Below are the code and all the weights of a small trained network. Each question names an input and a class and asks about switching units off, where a switched-off unit gives its printed mean instead of its output.

import numpy as np


def w(rows, s, z=0):
    codes = np.array(rows[::2]) - 128.0
    scale = np.full(codes.shape[1], s)
    scale[-1] = z or s
    return codes * scale


def f(y):
    return np.maximum(y, 0)


def log_softmax(a):
    a = a - a.max(-1, keepdims=True)
    return a - np.log(np.exp(a).sum(-1, keepdims=True))


def net(x, mask):
    res = np.array(x, float).reshape(1, 8) / 4 @ E
    y = f(res @ A[0][:, :-1].T + A[0][:, -1])
    res = res + np.where(mask, y, B[0][:, -1]) @ B[0][:, :-1]
    return log_softmax(res[-1] @ U[:, :-1].T + U[:, -1])


A, B = {}, {}
E = w([
[131,161,134,172,108],'x0',
[118,84,120,226,162],'x1',
[45,192,51,163,87],'x2',
[139,176,122,104,115],'x3',
[176,246,96,70,155],'x4',
[85,68,123,75,162],'x5',
[96,89,165,162,243],'x6',
[136,101,186,146,154],'x7',
],0.012)
A[0] = w([
[131,120,151,100,2,201],'N1',
[184,142,212,34,184,158],'N2',
[172,157,77,76,109,3],'N3',
[200,180,27,111,154,123],'N4',
[33,212,150,33,139,147],'N5',
[179,151,78,133,151,49],'N6',
],0.0099,0.0043)
B[0] = w([
[184,106,46,95,113,232],'N1',
[138,175,10,81,26,252],'N2',
[198,88,86,123,152,185],'N3',
[132,84,222,181,136,220],'N4',
[194,176,57,61,105,234],'N5',
[38,84,156,116,149,157],'N6',
],0.013,0.011)
U = w([
[117,55,207,247,181,1],'0',
[110,207,160,117,52,255],'1',
],0.013,0.0026)

Each question gives the input, the list of numbers given to net, and the class t.
The units are the neurons (one row each of A and B). Each row of codes is followed by its name. A weight is (code - 128) times the scale printed after its matrix; where a second scale follows, it is the last column's (A, B and U).
mask holds one flag per neuron, in row order. A switched-off neuron (its flag False) gives its mean, the last column of its row in B, instead of its output. The means were averaged over made-up inputs and are rounded, as every weight is.
A unit's drop is (log p(t) with every unit on - log p(t) with that unit switched off) / (log p(t) with every unit on - log p(t) with every unit switched off).
The circuit of an input: a set's keep is (log p(t) with only the set's units on - log p(t) with every unit switched off) / (log p(t) with every unit on - log p(t) with every unit switched off). Starting from all 6 units, units are removed one at a time, each time the one whose removal leaves the highest keep (on an exact tie, the one counted first), for as long as the keep stays at least 0.8.
circuit, biggest first: the units of the circuit, biggest drop first
k most important neurons: the k neurons with the biggest drops, biggest first
drop of u: that unit's drop, to one decimal
input [2,6,0,2,3,6,-7,-7], class 0: circuit, biggest first => N2; N4
input [-3,4,-8,8,-6,8,5,-8], class 1: 4 most important neurons => N2; N4; N3; N6
input [-8,3,-4,-7,3,-7,-2,-5], class 0: most important neuron => N5
input [-3,1,5,-5,-4,-5,-1,8], class 0: 2 most important neurons => N2; N5
input [1,2,2,4,0,-7,-3,-5], class 0: 3 most important neurons => N2; N4; N5
input [2,-1,7,-7,5,-8,8,-5], class 0: 2 most important neurons => N2; N4
input [-7,-6,-7,-5,-2,6,4,7], class 1: drop of N2 => 1.3
input [3,6,1,1,5,3,2,-6], class 0: drop of N2 => 0.2
input [-8,7,-6,-8,8,-7,7,0], class 1: drop of N2 => 2.6
input [2,2,1,-1,1,-4,8,-3], class 0: drop of N2 => 0.6
